[[114 135 106 115 134 114 135 125 119 118 146 133 119 153 108]
 [137 124  99 129 145 113 127 128 106 112 151 130 108 140 123]
 [124 124 105 125 141 120 126 123 123 122 148 135 124 144 131]
 [119 138 143 127 125 137 124 127 134 140 124 122 139 126 138]
 [125 123 123 127 129 128 127 127 129 127 131 129 130 130 130]
 [129 142 136 131 133 132 126 127 125 133 131 124 125 126 134]
 [119 124 129 124 125 129 126 129 129 128 127 126 135 132 129]]
Report the entry just right of 118.
A: 146
Report the second entry, reading row by row.
A: 135
The entry in the top-right corner -> 108
The entry in the top-left corner -> 114
The entry in the bottom-left corner -> 119
The entry just left of the smallest entry -> 124
The bottom-right entry: 129
Report the entry just right of 112.
A: 151
The entry directly below the largest entry -> 140
Report the 3rd largest entry.
A: 148
Report the third entry on the diagonal from the top-right corner.
A: 124
Report the entry directly above the centre entry.
A: 123
Report the smallest entry.
A: 99
The first entry of the smallest entry's row -> 137
The largest entry in the first row: 153
The bottom entry of the column that holds the smallest entry is 129
The 3rd-last entry, reading row by row: 135
The 3rd entry in reading order: 106
Report the entry just left of the centre entry.
A: 124
Report the entry directly below the centre entry.
A: 127
The third entry on the main diagonal -> 105
Report the last entry of the smallest entry's row.
A: 123
The entry just left of the largest entry -> 119
The entry directly above 141 -> 145
The entry directly below 143 -> 123
The entry just right of 105 is 125
The bottom entry of the column that holds the largest entry is 132
Report the fourth entry in reading order.
A: 115
Report the entry just right of 143.
A: 127

Read these off the array that follows. Indices start at 1.
1) Give the entry at row 1, column 2.
2) Give the entry in row 2 and column 3.
3) Give the bottom entry of the column that holds the smallest entry.
4) Give the entry in row 3 and column 3.
5) Give the entry in the bottom-right corner.
6) Give the entry in the top-right corner.
7) Give the entry just left of the largest entry.
8) Give the entry at row 1, column 1.
[[125 138 141 126 131 139 132 136 125 123 134 126 119 132 127]
 [128 125 131 127 131 130 128 123 130 127 132 128 124 127 124]
 [123 130 136 128 140 136 125 118 133 126 141 136 119 127 117]
 [136 105 130 123 122 121 130 116 133 126 122 114 124 122 125]
 [121 138 133 130 140 136 125 124 130 128 140 140 124 129 121]
 [120 142 139 128 139 141 127 129 128 126 141 138 120 131 121]
 [127 121 138 125 133 133 128 118 132 124 136 126 118 125 119]
 [120 141 130 131 139 135 124 127 129 130 139 142 126 130 123]
 [134 116 133 123 118 125 134 129 127 124 121 112 124 126 130]
 [120 141 132 130 140 136 124 127 128 129 140 141 125 130 122]
 [127 120 141 124 135 135 129 116 133 123 137 125 115 125 117]
 [121 142 141 128 139 141 128 131 127 125 141 136 119 131 121]
 [134 112 143 119 122 132 135 124 129 120 127 108 114 125 123]
 [131 123 135 125 123 130 132 131 127 124 126 117 123 128 129]
 [133 110 126 126 128 122 126 113 134 128 126 122 127 122 123]
 [136 102 136 121 123 126 132 115 133 122 125 109 121 122 121]]
1) 138
2) 131
3) 102
4) 136
5) 121
6) 127
7) 112
8) 125

A = [100 130 141 102 134 127 138 142 114 105 141 136 141 133 120 134]
The third entry from the left is 141
The entry just right of 138: 142
The 1st entry from the left is 100
The entry just left of 120 -> 133
The 4th-last entry: 141
